Here is a tiny trained network, its code and every weight. The questions are about switching its units off for an input and a class, where a switched-off unit gives its printed mean instead of its output.

import numpy as np


def w(rows, s, z=0):
    codes = np.array(rows[::2]) - 128.0
    scale = np.full(codes.shape[1], s)
    scale[-1] = z or s
    return codes * scale


def norm(h):
    return h / np.sqrt((h * h).mean(-1, keepdims=True) + 1e-5)


def f(y):
    return np.maximum(y, 0)


def log_softmax(a):
    a = a - a.max(-1, keepdims=True)
    return a - np.log(np.exp(a).sum(-1, keepdims=True))


def net(x, mask):
    res = np.array(x, float).reshape(1, 3) / 4 @ E
    u = 0
    for l in range(4):
        y = f(norm(res) @ A[l][:, :-1].T + A[l][:, -1])
        res = res + np.where(mask[u : u + 8], y, B[l][:, -1]) @ B[l][:, :-1]
        u += 8
    return log_softmax(norm(res)[-1] @ U[:, :-1].T + U[:, -1])


A, B = {}, {}
E = w([
[200,206,215,91,50],'x0',
[103,254,132,158,187],'x1',
[92,190,98,45,180],'x2',
],0.007)
A[0] = w([
[112,136,124,7,169,155],'L0N1',
[120,175,93,175,143,33],'L0N2',
[79,98,105,245,117,57],'L0N3',
[158,172,98,4,130,24],'L0N4',
[187,137,236,147,162,34],'L0N5',
[115,91,99,92,151,30],'L0N6',
[142,161,174,65,85,92],'L0N7',
[53,255,199,237,144,7],'L0N8',
],0.007,0.0017)
B[0] = w([
[56,82,24,42,163,212],'L0N1',
[67,137,133,146,190,164],'L0N2',
[250,59,175,94,213,194],'L0N3',
[139,104,246,90,143,199],'L0N4',
[119,129,95,170,55,184],'L0N5',
[202,62,100,121,97,159],'L0N6',
[165,147,237,108,82,202],'L0N7',
[178,185,2,95,140,254],'L0N8',
],0.0082,0.005)
A[1] = w([
[106,164,128,138,165,28],'L1N1',
[161,103,157,181,135,40],'L1N2',
[171,139,140,124,143,160],'L1N3',
[158,176,193,249,207,6],'L1N4',
[121,138,103,168,166,175],'L1N5',
[124,139,97,162,46,84],'L1N6',
[106,76,66,150,159,133],'L1N7',
[117,165,173,122,84,76],'L1N8',
],0.012,0.0015)
B[1] = w([
[104,159,213,190,159,165],'L1N1',
[149,111,247,159,151,187],'L1N2',
[149,89,88,94,148,193],'L1N3',
[181,167,2,141,146,176],'L1N4',
[122,107,180,223,67,189],'L1N5',
[79,166,143,211,42,179],'L1N6',
[95,92,61,46,232,253],'L1N7',
[107,51,102,168,226,202],'L1N8',
],0.0098,0.005)
A[2] = w([
[185,163,124,187,7,251],'L2N1',
[173,197,110,152,119,106],'L2N2',
[82,77,170,200,192,99],'L2N3',
[119,209,195,33,75,121],'L2N4',
[112,143,130,37,113,131],'L2N5',
[150,88,165,105,108,97],'L2N6',
[24,134,104,125,156,169],'L2N7',
[76,128,163,106,71,79],'L2N8',
],0.012,0.0012)
B[2] = w([
[56,188,77,6,127,253],'L2N1',
[76,108,44,132,52,212],'L2N2',
[188,181,154,117,27,207],'L2N3',
[222,92,124,182,117,227],'L2N4',
[117,92,78,174,139,218],'L2N5',
[100,114,181,126,180,202],'L2N6',
[95,166,184,184,124,209],'L2N7',
[148,85,181,104,93,158],'L2N8',
],0.014,0.0057)
A[3] = w([
[170,194,178,191,124,184],'L3N1',
[39,206,229,146,164,104],'L3N2',
[165,157,64,249,158,104],'L3N3',
[102,186,96,176,175,118],'L3N4',
[101,124,134,136,199,186],'L3N5',
[32,106,81,107,142,6],'L3N6',
[111,181,186,121,62,106],'L3N7',
[169,65,231,175,165,64],'L3N8',
],0.012,0.0018)
B[3] = w([
[105,101,78,153,186,168],'L3N1',
[136,163,240,169,67,190],'L3N2',
[254,176,141,63,146,254],'L3N3',
[121,63,122,152,73,215],'L3N4',
[147,156,146,167,117,195],'L3N5',
[100,160,133,191,204,223],'L3N6',
[106,115,158,53,203,184],'L3N7',
[79,84,87,136,50,237],'L3N8',
],0.018,0.0063)
U = w([
[77,9,123,144,84,243],'0',
[217,139,76,142,147,163],'1',
[37,100,101,210,242,126],'2',
[110,200,254,252,130,3],'3',
[36,140,253,54,114,58],'4',
[23,206,36,84,121,45],'5',
],0.013,0.0028)

Each question gives the input, the list of numbers given to net, and the class t.
The units are the neurons (one row each of A and B). Each row of codes is followed by its name. A weight is (code - 128) times the scale printed after its matrix; where a second scale follows, it is the last column's (A, B and U).
mask holds one flag per neuron, layer by layer. A switched-off neuron (its flag False) gives its mean, the last column of its row in B, instead of its output. The means were averaged over made-up inputs and are rounded, as every weight is.
A unit's drop is (log p(t) with every unit on - log p(t) with that unit switched off) / (log p(t) with every unit on - log p(t) with every unit switched off).
The circuit of an input: a set's keep is (log p(t) with only the set's units on - log p(t) with every unit switched off) / (log p(t) with every unit on - log p(t) with every unit switched off). Starting from the 12 units with the biggest drops (on a tie, the unit counted first), units are removed one at a time, each time the one whose removal leaves the highest keep (on an exact tie, the one counted first), for as long as the keep stays at least 0.8.
units of the circuit, in order: the units of the circuit, biggest drop first
k most important neurons: the k neurons with the biggest drops, biggest first
top k neurons in layer l: the k neurons of layer l with the biggest drops, biggest first
drop of u: that unit's drop, to one decimal
input [-4,0,0], class 0: units of the circuit, in order	[L0N8 L2N1 L3N8]
input [5,6,8], class 1: units of the circuit, in order	[L2N4]
input [5,2,0], class 5: 3 most important neurons	[L0N5 L1N7 L2N1]
input [0,-7,1], class 2: units of the circuit, in order	[L2N4 L3N6]
input [-5,8,1], class 3: 4 most important neurons	[L2N7 L3N2 L2N4 L1N1]
input [4,0,3], class 0: 2 most important neurons	[L0N4 L3N8]
input [3,4,7], class 1: 2 most important neurons	[L2N4 L3N3]
input [3,7,7], class 1: 2 most important neurons	[L2N4 L3N3]
input [8,-3,-3], class 4: 2 most important neurons	[L2N1 L0N8]
input [1,-1,-1], class 4: 2 most important neurons	[L0N8 L1N6]
input [2,8,-3], class 5: 2 most important neurons	[L2N1 L0N8]
input [2,-2,0], class 4: 2 most important neurons	[L2N4 L3N7]
input [1,-8,-7], class 4: 2 most important neurons	[L0N1 L2N1]
input [-1,8,1], class 3: units of the circuit, in order	[L3N2]
input [-3,6,-2], class 1: 2 most important neurons	[L3N3 L2N1]
input [3,-8,0], class 4: 2 most important neurons	[L1N7 L0N3]
input [4,-1,8], class 0: top 2 neurons in layer 0	[L0N4 L0N8]
input [-4,-1,6], class 2: top 2 neurons in layer 0	[L0N6 L0N1]
input [2,2,-8], class 5: drop of L2N1	0.6
input [2,-4,-8], class 4: top neuron in layer 2	[L2N1]
input [-1,-5,7], class 2: drop of L0N1	0.8
input [2,-1,1], class 0: drop of L0N7	0.1
